210,-63,-330,-201,8,150,170,32,56,303,-47,-54,-258,-84,112,-99,385,14,-228,155,44,253,103,306,205,85,52,316,72,-24,124,-62,-352,247,-289,-7,-93,-191,51,240,176,-141,-82	<88>
315,69,90,29,13,57,-117,-154,-307,111,45,380,240,5,262,-262,129,-143,115,170,268,37,165,-453,87,-8,251,-241,189,-588,-12,-25,205,-56,-4,-298,-100,148,-192,269,-205,-167,-230	<82>
81,56,42,234,75,-45,-140,-50,-27,-111,16,98,194,106,92,55,-82,-53,20,-15,98,38,-102,-286,-96,-72,101,-276,23,-187,-79,-40,141,-146,65,-135,113,129,-224,92,-86,-82,-123	<87>
-61,119,94,459,200,-114,274,226,-72,15,165,-116,-11,-169,-185,-18,-158,21,-32,75,-81,-99,-263,-32,-62,-76,-27,-228,54,162,-29,-86,220,-276,288,55,124,-1,30,217,-59,-154,-170	<85>
311,-30,228,427,-76,-213,-30,228,-225,119,250,-127,-6,-214,-65,-43,11,10,-73,92,42,-77,-173,40,11,45,28,-195,130,57,127,-93,130,-163,183,-107,50,-89,147,-85,-22,115,-134	<87>
93,-182,-227,-89,69,79,-28,16,138,83,-36,-194,-186,92,-75,145,226,26,-175,-99,-95,285,-55,391,134,-38,-95,208,-74,314,107,37,-284,187,-254,99,-35,-173,128,-86,325,29,73	<87>
334,-11,225,-49,-30,-23,-127,-244,-258,29,109,62,242,-152,115,-27,124,-51,179,48,117,116,11,143,83,-87,-71,-31,240,-47,-181,-155,37,19,-9,-212,155,-99,164,174,38,-52,92	<85>
103,-24,-30,51,193,71,85,1,-243,154,88,241,6,9,100,-294,82,-44,26,71,68,100,2,-182,179,-51,190,-209,101,-257,98,72,160,-98,76,-111,-249,161,-100,177,10,-233,-150	<82>
7,53,47,310,-28,88,-118,239,-111,92,-66,195,155,213,-98,1,-135,-111,-58,-27,24,-21,71,-675,-83,-62,242,-189,-216,-217,298,185,283,-218,-45,-45,-181,136,-214,-35,-244,45,-340	<82>
147,-39,-50,-22,-77,137,-239,-14,-19,90,-88,197,127,173,142,-39,94,-72,-76,-38,102,177,78,-261,30,1,204,-55,-77,-295,168,68,-62,2,-169,-181,-151,74,-204,-86,4,-15,-116	<88>
-146,-111,-197,140,386,-34,87,-30,50,-149,6,-81,-79,206,-93,118,-88,45,-22,-162,-132,180,-218,61,35,-214,-56,-189,-67,306,-70,119,119,-90,29,180,23,120,-80,131,190,-162,16	<85>
139,-145,-134,204,34,30,-126,231,-29,141,-13,29,-125,229,-120,20,116,-77,-192,-50,-7,96,56,-284,77,-1,163,-85,-176,-34,367,220,77,-4,-179,65,-260,16,-60,-182,26,132,-264	<88>
298,-22,131,248,-220,-45,-231,166,-63,123,54,-39,85,-28,-14,71,80,-55,-128,31,85,22,-11,-122,-42,72,91,-41,-23,-97,202,-48,-30,-43,-74,-154,13,-115,14,-191,-44,185,-156	<86>
65,-111,-327,-65,98,96,20,50,127,130,-60,-16,-201,113,106,-32,201,31,-234,-7,0,258,-40,140,126,25,115,67,-45,-27,148,41,-253,108,-187,6,-138,0,-141,27,211,-119,-63	<88>
61,72,117,211,-80,30,-152,51,43,-29,-34,-4,214,56,-58,170,-71,-64,-26,-44,20,39,-58,-190,-135,-54,19,-59,-82,-22,21,-54,28,-106,-34,-99,136,-47,-74,-28,-70,40,-98	<87>
330,-56,184,229,-315,4,-65,360,-63,349,132,-204,-91,-245,-198,7,216,-31,-232,88,-25,14,-15,231,65,163,-2,208,-25,120,380,-84,-206,32,-92,-92,-88,-345,315,-317,87,257,-127	<86>
284,-167,-177,-157,214,116,-70,-185,-127,109,6,150,-70,190,-12,-87,400,-179,29,42,107,202,233,-55,269,-60,31,8,79,-147,63,138,45,249,-291,18,-203,-52,95,131,127,-42,-150	<86>
-50,-172,-227,377,394,-73,-48,168,-5,-97,30,49,-156,422,-207,63,-32,-94,-107,-138,-59,53,-75,-445,52,-142,133,-400,-193,54,224,339,363,-119,-18,223,-237,217,-184,-83,35,21,-311	<86>
194,24,358,345,85,-161,-72,5,-381,-21,214,92,256,-134,-30,-90,-162,-30,191,15,51,-69,-144,-210,-7,-137,25,-373,159,-42,-56,-35,400,-299,274,-134,63,81,78,97,-116,-34,-68	<91>
131,-71,-196,-303,31,193,76,-120,127,198,-16,-51,-129,-115,130,-91,356,24,-136,38,4,324,-28,569,209,52,-41,278,115,12,-6,-148,-480,236,-186,-107,-44,-182,85,72,357,-200,136	<86>
136,203,79,-59,-140,217,110,15,-40,278,-8,185,154,-249,145,-230,170,-71,-48,218,133,71,70,-17,44,104,139,123,131,-410,35,-221,-201,-14,-5,-296,-24,-99,-65,230,-75,-241,-131	<88>
232,-157,-285,-387,-152,218,-79,-64,181,268,-107,-107,-182,-40,173,11,428,49,-256,1,12,407,61,580,203,106,1,448,14,49,144,-100,-635,342,-401,-103,-83,-257,82,-82,386,-33,145	<88>
74,-12,-16,450,-194,-99,136,598,-32,318,114,-238,-246,-206,-83,-46,-102,169,-385,62,-117,-4,-253,73,-39,124,169,21,-123,199,444,-18,-112,-234,115,1,-117,-78,-5,-181,16,96,-181	<82>
-122,-147,-73,64,300,42,-173,-118,-10,-204,-79,50,129,374,-125,199,-141,-37,91,-285,-115,214,-91,-191,1,-290,-36,-206,-178,232,-12,234,227,-100,-85,139,-45,152,-85,-24,130,-34,31	<91>
96,171,-16,87,83,70,204,8,-144,177,76,227,67,-192,235,-323,60,-12,-24,227,153,31,-48,-141,61,44,213,-164,205,-434,-43,-159,16,-137,166,-241,-43,114,-210,381,-104,-362,-180	<82>
132,-154,-44,-75,105,61,-194,-144,-97,-38,-82,-6,102,218,-96,201,70,-68,83,-155,-35,223,94,-58,67,-209,-93,63,-86,226,16,153,102,74,-273,98,10,-70,125,60,95,83,29	<91>
151,-33,-335,57,58,-34,255,169,-23,238,34,-106,-306,-136,203,-135,144,143,-270,164,29,167,-103,211,113,61,136,88,103,33,102,-74,-198,22,-57,6,-28,-21,-106,317,90,-193,-110	<82>
107,-10,-27,529,146,-121,74,349,-96,96,129,-22,-130,76,-224,-25,-2,-94,-154,78,7,-120,-58,-407,-4,6,143,-289,-72,-44,269,133,313,-177,86,102,-130,36,-50,-2,-138,63,-416	<86>
125,36,235,-71,-99,104,-26,-76,-109,116,42,-43,211,-220,-36,23,39,3,87,-16,-38,147,-60,304,35,-80,-127,163,86,144,-61,-165,-129,-33,-14,-142,121,-202,235,59,117,-58,155	<91>
146,-113,-73,62,-120,120,-218,166,45,160,-75,34,-17,183,-54,57,137,-69,-190,-75,5,163,72,-158,44,29,143,58,-187,-70,338,129,-112,46,-242,-46,-208,-53,-55,-264,72,142,-152	<88>
-3,-22,-57,-158,130,200,-198,-246,72,-61,-87,245,208,208,145,-37,95,-95,50,-110,75,247,-3,-88,54,-83,98,-117,-10,-281,-62,8,-100,27,-91,-189,-84,129,-220,-16,146,-205,29	<86>
175,3,-63,-12,172,132,111,-25,-177,211,55,229,-23,-4,19,-266,251,-136,9,147,107,82,139,-162,209,-2,137,-74,113,-309,100,43,91,45,-54,-80,-229,17,-5,224,-9,-193,-228	<88>
12,-9,-125,-94,232,266,-86,-142,-27,43,-119,349,137,325,-43,-94,180,-236,67,-21,85,153,231,-464,123,-107,152,-108,-90,-367,94,194,153,66,-210,-33,-257,116,-163,124,-32,-160,-249	<88>
134,35,-137,-70,346,10,347,-197,-198,76,80,-4,-66,-169,10,-103,189,-26,124,177,34,116,28,197,183,-157,-136,42,271,111,-265,-91,115,71,-24,95,138,-103,179,678,41,-316,-42	<91>
41,-182,-122,431,-59,-181,19,486,147,109,104,-462,-336,-32,-219,227,-54,178,-397,-121,-218,96,-356,369,-37,40,-40,40,-186,577,345,34,-191,-104,12,181,6,-159,114,-359,258,224,-26	<87>
-92,-81,2,55,392,62,129,-68,-146,-26,60,43,28,93,-217,-23,-17,-54,136,-111,-132,133,-76,17,144,-244,-100,-136,-7,238,-31,145,249,-91,46,154,-99,38,146,175,146,-169,-2	<91>
11,-51,164,209,117,18,-123,25,-96,-62,37,14,174,132,-212,116,-87,-80,81,-145,-75,59,-75,-155,-14,-169,-45,-160,-93,152,60,101,217,-136,19,20,-17,7,76,-99,33,48,-53	<85>

189,-493,96,287,314,17,-363,217,-36,139,36,175,192,-587,37,-85,228,-95,-18,50,610,520,-198,0,-217,168,4,301,-107,-262,-254,95,85,-34,-370,-170,218,-304,-365,-203,-105,280,-406	<18>
-36,-98,186,50,-321,-75,-424,93,180,152,-77,36,131,-139,-180,-59,72,243,-7,-134,496,106,29,99,-426,51,-12,-52,-46,-387,-392,239,-222,34,-100,-399,74,-308,-269,-165,-200,158,-354	<9>
-178,363,138,181,-282,-46,35,-362,158,-189,144,-28,50,323,522,-303,161,295,92,-290,23,-383,52,260,-174,-128,-586,-270,57,90,366,-63,-99,-439,543,-258,-60,-520,14,375,148,246,-194	<21>
-49,78,285,519,-14,-187,-307,-290,-158,67,249,14,103,5,530,-304,10,197,-229,-287,511,250,-131,346,-302,139,-395,169,-90,62,121,23,-146,-457,250,-565,174,-638,-100,115,112,574,-393	<18>
-276,-24,-71,147,154,-40,195,410,227,-277,2,-121,403,-402,-27,-192,281,26,-126,-142,9,-377,-139,247,8,-356,-405,-439,-37,-72,209,-239,-148,-103,483,-92,-105,-27,-213,272,-29,34,-122	<8>
199,-472,194,601,141,23,-21,97,-124,-89,45,288,176,-454,123,-121,66,-70,-90,113,522,404,-66,-25,-337,-154,-155,46,-353,-285,-2,116,327,-87,-417,-259,232,-252,-292,384,-111,571,-351	<9>
65,-397,113,280,203,-77,-207,642,-242,57,-20,86,263,-814,-208,59,50,-68,-128,155,512,413,21,-152,37,-102,44,142,-345,-411,-220,-7,119,260,-369,-179,-93,95,-528,-93,-318,316,-212	<9>
-301,-20,-558,-20,486,118,535,78,209,-475,38,21,172,-179,47,-201,215,-361,-28,21,-371,-245,-338,317,224,-255,-191,-400,226,484,477,-219,-91,-293,48,63,178,77,299,397,361,-44,62	<24>
-187,-28,-455,-578,34,114,399,475,338,-303,21,-155,195,-294,-215,-15,208,-217,344,159,-371,-402,110,-13,491,-74,-67,-327,282,71,44,-210,-75,259,69,469,-202,317,-10,12,54,-365,-4	<21>
-283,-67,20,277,207,-218,-205,387,-31,19,32,-135,342,-492,-119,-143,61,40,-408,-215,386,112,-245,341,-120,-83,-137,-78,-62,-64,-88,-71,-387,-87,230,-474,68,-123,-230,-89,-60,234,-237	<18>
-280,178,-117,-293,-190,-71,-278,4,383,43,-19,-164,147,74,-112,-161,169,168,20,-268,125,-219,-121,360,-185,131,-82,-198,307,10,-208,60,-522,-144,295,-279,47,-286,19,-279,69,-153,-234	<24>
245,-454,340,304,76,35,-396,406,54,116,-5,137,305,-655,53,-76,369,126,110,29,646,242,6,-155,-252,-15,-225,143,-280,-610,-257,10,226,79,-68,-64,-77,-307,-670,-123,-342,242,-419	<8>
-129,271,70,-42,-132,-150,15,53,-87,-90,378,-247,168,-11,483,-247,-32,96,42,-135,61,-139,161,269,323,174,-438,40,50,182,209,-269,-129,-181,543,-83,-251,-232,-67,61,120,255,-211	<9>
36,-243,-254,-415,-328,71,-17,214,161,12,-138,125,-77,-155,-488,163,-126,-122,300,273,116,212,229,-190,-11,113,406,-32,111,-236,-465,332,-30,428,-812,49,104,185,-17,-145,-128,-64,-173	<9>
-108,400,138,-184,-476,-137,-341,-387,91,119,261,-164,-55,424,431,-235,-56,305,151,-277,211,-74,157,313,-76,380,-274,105,228,121,-61,59,-334,-283,362,-319,-61,-551,73,-177,148,176,-322	<24>
-412,133,-450,41,426,-55,350,73,184,-307,68,-127,200,-166,135,-237,207,-214,-170,-189,-237,-261,-379,421,204,-127,-272,-292,335,489,399,-228,-377,-321,345,-85,200,-75,219,156,339,-43,-48	<10>
-84,229,338,343,-277,-106,-176,-227,44,-54,153,-20,125,121,498,-282,159,371,2,-297,302,-191,73,201,-278,-91,-585,-121,-102,-128,214,-34,-54,-361,513,-358,-81,-579,-210,273,-1,380,-301	<21>
-417,227,-606,-577,-93,29,623,369,261,-431,-19,-193,93,-65,-314,12,-38,-227,186,122,-597,-524,136,99,539,-232,-4,-534,313,296,198,-164,-238,231,32,277,-166,472,256,226,152,-316,166	<8>
18,-171,-180,-83,-331,123,156,-108,190,-148,-192,282,-139,49,-278,65,-44,-45,265,186,49,66,149,-165,-261,-154,172,-234,33,-185,-148,376,110,163,-742,-65,241,-19,75,283,-38,95,-142	<21>
-191,273,-284,-292,-175,-34,380,-33,12,-276,263,-148,-5,151,251,-137,-146,-112,192,51,-295,-214,205,173,441,74,-199,-146,199,363,265,-150,-81,-52,119,103,-126,41,243,232,242,87,-39	<9>
-185,70,141,50,-357,-329,-182,224,-188,115,228,-229,170,-164,-68,-87,-397,119,-283,-104,413,245,184,285,0,198,-4,82,-70,-60,-315,76,-367,143,36,-474,0,-68,-83,-66,-71,418,-336	<24>
-592,486,-603,-528,-41,-185,391,161,148,-225,100,-373,37,93,-103,-78,-145,-151,-52,-148,-483,-386,-30,380,567,78,-19,-286,545,593,180,-166,-673,25,304,-6,-14,231,392,-115,319,-259,68	<10>
57,-153,136,259,224,-96,-362,101,-49,172,128,4,154,-396,336,-155,257,53,-16,-150,497,292,-157,85,-37,253,-230,331,55,-101,-71,-36,-116,-158,101,-164,111,-447,-350,-314,-30,225,-402	<10>
-121,-209,-736,-505,370,145,489,298,94,-297,51,19,2,-328,-241,46,3,-563,254,340,-373,102,-71,-5,581,103,282,-45,355,407,66,-70,-18,207,-594,405,140,406,289,-18,265,-220,43	<18>
-119,-142,-664,-499,231,240,245,78,301,-235,-168,163,-93,-122,-318,57,200,-365,352,230,-308,-22,-146,-47,206,1,288,-176,373,233,8,107,-60,69,-632,248,185,189,247,-78,196,-340,59	<24>
-3,-393,-143,136,300,-39,-31,585,-233,-24,-41,107,173,-746,-311,97,-32,-244,-111,233,326,444,-37,-123,148,-80,208,114,-204,-194,-172,33,74,279,-594,-113,29,241,-294,-64,-179,229,-116	<24>
41,49,-220,66,173,111,63,-3,-325,-140,-45,293,-241,-181,191,92,52,-134,270,233,-25,255,109,-329,298,-101,22,152,-104,70,315,47,298,-34,-646,-1,-109,12,-80,85,5,206,122	<9>
-558,512,-784,-490,26,-41,396,-105,97,-251,-162,-64,-269,247,-190,69,-85,-206,98,-41,-594,-277,-91,123,442,-66,195,-288,569,625,303,68,-535,-29,-275,-48,136,231,510,-73,335,-317,255	<10>
-51,-198,130,379,255,-228,-291,432,-286,165,92,-49,232,-670,75,-48,34,-7,-270,-80,556,425,-105,48,62,102,-99,300,-137,-167,-133,-50,-161,64,-46,-305,50,-150,-434,-256,-165,359,-321	<10>
29,-166,-440,-116,226,182,436,-208,93,-332,158,174,-68,11,219,-144,38,-387,270,219,-217,103,-76,93,211,78,-29,-47,215,404,275,-5,191,-172,-442,209,265,-51,334,339,359,117,-102	<24>
-1,-161,31,81,-252,-34,-266,-84,88,86,-88,165,-17,-45,-190,-22,-64,83,1,-8,413,287,3,70,-417,67,148,-4,-13,-213,-325,351,-133,15,-491,-403,263,-253,-48,-24,-71,243,-305	<24>
123,-466,-132,205,303,28,-107,187,-13,72,-79,220,52,-535,-74,19,163,-222,46,126,397,483,-177,-118,-85,128,143,247,58,-139,-199,178,41,102,-624,-32,365,-142,-223,-170,-56,162,-334	<10>
-441,111,-835,-568,211,7,605,267,155,-371,5,-147,12,-116,-368,23,-142,-470,42,166,-565,-174,-90,215,574,-36,249,-321,457,578,145,-84,-361,163,-316,186,128,495,485,73,340,-279,155	<18>
45,16,119,374,90,-123,-428,-45,-512,193,4,229,-184,-258,213,53,-89,74,-73,19,508,617,22,-175,-34,99,61,436,-215,-97,13,192,45,-89,-576,-475,32,-275,-255,-183,-114,493,-125	<18>
-82,-301,227,391,29,-121,-185,603,-29,-2,-125,36,366,-707,-282,-10,146,134,-235,-38,511,100,-18,-37,-247,-336,-144,-166,-347,-542,-196,23,-18,187,-34,-321,-65,-19,-562,93,-369,281,-249	<21>
-46,-78,-20,3,-321,-147,112,254,-222,-52,109,-7,31,-214,-163,52,-380,-54,-38,178,205,259,310,-37,125,13,121,12,-151,-115,-188,137,0,308,-452,-192,-14,165,-65,167,-114,376,-177	<9>
-208,499,-156,-441,-427,-62,-116,-456,195,-9,215,-161,-154,565,349,-200,-57,167,269,-209,-113,-212,129,313,95,362,-172,-9,430,354,52,51,-388,-278,254,-155,-23,-394,314,-149,298,-31,-174	<24>

-29,78,239,-85,-34,49,-210,-3,9,-11,48,-205,-93,-84,85,-70,-25,59,-48,-114,-285,-102,94,-41,291,-114,-92,212,-43,135,64,-85,-71,224,-86,-141,-136,-33,-174,169,-253,-351,175	[32]
34,107,-362,-66,-282,392,-150,-98,399,131,337,-50,-496,-189,255,-66,-152,-275,45,-151,254,-504,-191,-46,-334,-81,203,123,-235,-80,-388,-132,-131,-167,-258,-331,-276,-110,2,0,465,171,-72	[10]
0,-13,137,374,-236,-106,-126,-64,124,203,131,-3,45,43,-210,128,7,-137,-170,44,84,357,53,7,122,67,-103,-137,-96,246,74,-148,19,-29,164,-33,-13,12,-34,-238,15,-21,217	[25]
-41,37,233,-117,-43,-114,152,12,9,-167,-242,-65,125,-18,-76,-26,76,293,38,155,15,206,-80,-20,19,96,-44,92,59,23,181,126,107,64,48,165,-2,160,120,-53,-180,-135,-26	[9]
60,-32,1,165,-139,154,-123,1,44,160,113,6,-25,-48,-93,61,-134,-134,-76,24,105,-54,-49,-48,6,31,17,-91,-142,28,-45,-63,-91,-108,-99,-24,-39,-81,-58,-58,134,15,50	[23]
-143,66,358,297,-114,-408,6,-71,94,8,-64,-116,198,181,-156,138,225,152,-69,178,43,689,-28,98,121,115,-98,-58,70,287,209,49,189,117,308,129,-13,161,94,-292,-170,-183,240	[9]
69,46,-247,-137,-118,396,-47,27,122,5,166,-43,-205,-165,201,-69,-162,-128,101,33,256,-516,-288,-52,-391,-9,193,45,-166,-225,-263,107,-130,-205,-332,-44,-165,-55,55,61,323,157,-221	[10]
-55,54,126,23,-125,-95,2,-4,135,-45,-25,-30,-21,-5,-67,-36,122,113,-34,67,-26,173,1,-22,62,15,-78,86,10,142,120,-51,31,22,108,-18,-90,118,7,-76,-133,-110,88	[14]
27,-3,6,182,-13,220,-251,16,-23,229,148,-8,-97,-3,12,61,-189,-170,-34,37,80,-165,-61,-56,80,-72,151,-123,-138,-14,-98,-54,-155,-110,-186,-12,-78,-181,-184,41,269,-61,50	[10]
-176,182,-16,182,-273,-246,-54,-148,473,99,161,0,-354,91,2,27,253,-38,-89,36,64,430,91,11,13,-103,14,111,9,298,-16,-266,171,0,307,-206,-228,174,21,-236,158,-19,193	[19]
35,36,300,162,-212,12,-284,-43,23,139,136,-111,-71,-142,-73,-81,-57,-111,-182,-133,-280,53,285,-85,469,-128,-249,75,-79,315,211,-264,-113,219,118,-159,-79,-7,-256,71,-324,-255,251	[14]
-43,129,-90,-97,-199,123,-164,26,269,-69,292,-119,-266,-124,180,-182,163,-78,-20,-85,-129,-260,-25,-29,-100,-133,-104,256,-65,113,-60,-126,-95,13,-31,-271,-294,105,-82,61,-160,-78,60	[14]
-72,75,175,-2,-143,-128,-11,-51,152,-89,12,-195,28,5,17,17,118,121,-12,-16,-35,180,-101,62,-12,80,-91,150,-26,136,29,44,75,134,38,-73,-108,84,89,-102,-186,-193,151	[32]
-298,162,-79,87,27,-287,-47,-12,406,-36,100,-36,-227,324,62,80,429,168,58,113,27,368,-179,104,-130,-47,160,147,83,174,-116,-64,113,-105,135,-177,-281,88,8,-209,168,-182,254	[9]
59,-22,-30,33,-102,144,62,20,11,31,-34,33,44,-54,-74,52,-116,-2,7,162,247,-44,-175,-47,-202,98,91,-92,-87,-119,-43,106,4,-175,-125,146,-4,21,103,-83,193,114,-137	[23]
99,-46,104,-53,-61,131,127,58,-119,-31,-184,60,143,-117,-146,2,-151,107,-9,205,150,-15,-76,-97,-60,97,10,-75,-36,-130,117,117,20,-107,-96,261,71,82,89,-3,23,61,-188	[25]
48,54,56,117,-160,97,-23,-12,-6,66,98,-59,19,-84,31,30,-97,-111,-34,194,212,22,-100,-31,-188,2,50,-94,-78,-52,-15,109,61,-70,-38,184,-49,97,94,-74,142,125,-158	[23]
-22,37,87,-164,-45,53,9,13,110,-42,-149,45,-167,-77,-66,-100,5,180,-10,-2,-124,-37,98,-121,216,-66,-13,164,6,58,115,-146,-35,20,-14,-70,-87,41,-104,95,-66,-172,48	[14]
2,-84,152,231,14,-31,-65,58,-74,138,-88,98,148,108,-272,124,-43,45,-90,148,31,244,4,-46,195,75,5,-172,-34,80,127,-52,-54,-124,12,121,59,-60,-104,-99,45,-106,136	[25]
134,-114,-59,-130,-25,288,155,76,-77,-27,-209,101,103,-114,-149,29,-236,120,60,126,246,-238,-223,-94,-170,181,113,-82,-111,-246,-28,140,-86,-231,-282,170,75,-68,98,5,190,98,-191	[23]
-8,15,279,119,-1,-7,-199,41,-88,116,-26,8,-10,-14,-123,-37,-32,29,-117,53,-230,110,219,-109,437,-133,-91,-2,2,176,230,-167,-84,82,59,31,-35,-7,-259,105,-169,-254,148	[19]
-111,88,66,-91,-57,-54,-40,-25,216,-67,-5,-108,-148,30,40,-19,130,154,16,-48,-96,57,-53,7,58,-14,6,207,-12,112,-18,-67,14,68,-18,-167,-165,24,-23,-12,-69,-229,166	[32]
-82,59,7,141,-29,-6,-184,41,126,115,138,41,-161,84,-43,2,104,-45,-73,63,-86,77,56,-52,133,-130,29,21,-20,135,15,-173,-60,-89,34,-96,-157,4,-183,-7,65,-126,146	[26]
122,-3,236,309,-468,-69,-34,-87,66,57,190,-157,229,-191,-149,22,-30,-187,-185,29,133,266,7,34,-65,175,-338,-89,-138,245,163,9,61,106,203,45,21,177,162,-263,-311,99,70	[26]
-65,33,258,-30,44,-69,-71,22,-14,-12,-153,-34,-7,26,-86,-27,36,202,-26,46,-185,136,94,-68,327,-53,-33,90,41,123,184,-73,-22,101,29,20,-44,12,-142,70,-162,-295,142	[9]
-15,-54,-32,197,-39,14,-45,80,42,60,77,42,126,112,-157,104,63,-12,-33,149,136,105,-192,20,-130,122,18,-123,-65,18,-19,42,-61,-215,-49,50,-40,-22,5,-166,79,6,86	[25]
123,-72,47,100,-126,237,-51,-5,-54,130,-6,-4,62,-124,-93,62,-270,-87,-26,40,200,-149,-123,-63,-25,108,56,-138,-162,-71,-36,51,-110,-99,-188,84,44,-118,-3,-35,167,46,-51	[10]
76,68,-80,114,-251,372,-510,-10,169,267,520,-108,-415,-229,149,-137,-155,-435,-191,-294,-274,-494,233,-128,261,-299,-129,145,-238,200,-126,-405,-290,64,-152,-441,-277,-161,-399,216,-41,-132,202	[25]
-10,58,219,-7,-3,115,-322,48,-33,105,80,-49,-191,-94,11,-138,-49,-23,-109,-96,-387,-160,283,-144,512,-260,-103,147,-28,191,162,-267,-178,153,-31,-153,-141,-61,-383,254,-228,-343,187	[14]
46,-6,97,33,97,224,-108,49,-173,153,-89,52,-40,-31,-25,37,-257,-8,5,168,80,-139,-11,-124,131,-91,208,-127,-60,-137,10,34,-83,-107,-205,205,7,-112,-140,133,284,-55,-124	[10]
-176,22,108,97,194,-183,-66,150,0,-62,-52,24,120,283,-91,47,294,238,47,228,-81,249,-157,38,52,2,64,-8,107,77,102,68,-35,-134,34,90,-110,39,-111,-65,-72,-247,171	[14]
-2,19,199,-96,-52,-54,121,63,-46,-174,-170,-46,176,-52,-76,-67,80,234,29,177,7,107,-93,-24,-30,93,-96,60,48,2,199,148,48,18,29,187,-7,176,96,-25,-247,-87,-65	[14]
-25,2,-244,75,-53,215,-76,-8,220,134,118,54,-203,56,32,85,-76,-89,71,28,291,-194,-284,-5,-249,55,270,-67,-153,-100,-275,-12,-120,-279,-231,-117,-134,-164,-7,-103,483,77,10	[10]
88,-157,-42,-7,-166,32,284,58,79,-115,-217,113,280,-30,-332,77,-4,197,11,117,286,109,-287,1,-259,389,-84,-85,-84,-65,61,127,-16,-244,-60,99,108,53,244,-260,-45,120,-14	[26]
26,48,-53,4,38,310,-222,33,-22,176,111,14,-242,-64,109,-19,-213,-132,6,57,36,-322,-14,-120,60,-185,221,-25,-107,-105,-121,-66,-138,-114,-249,3,-130,-132,-200,171,330,-43,-82	[10]
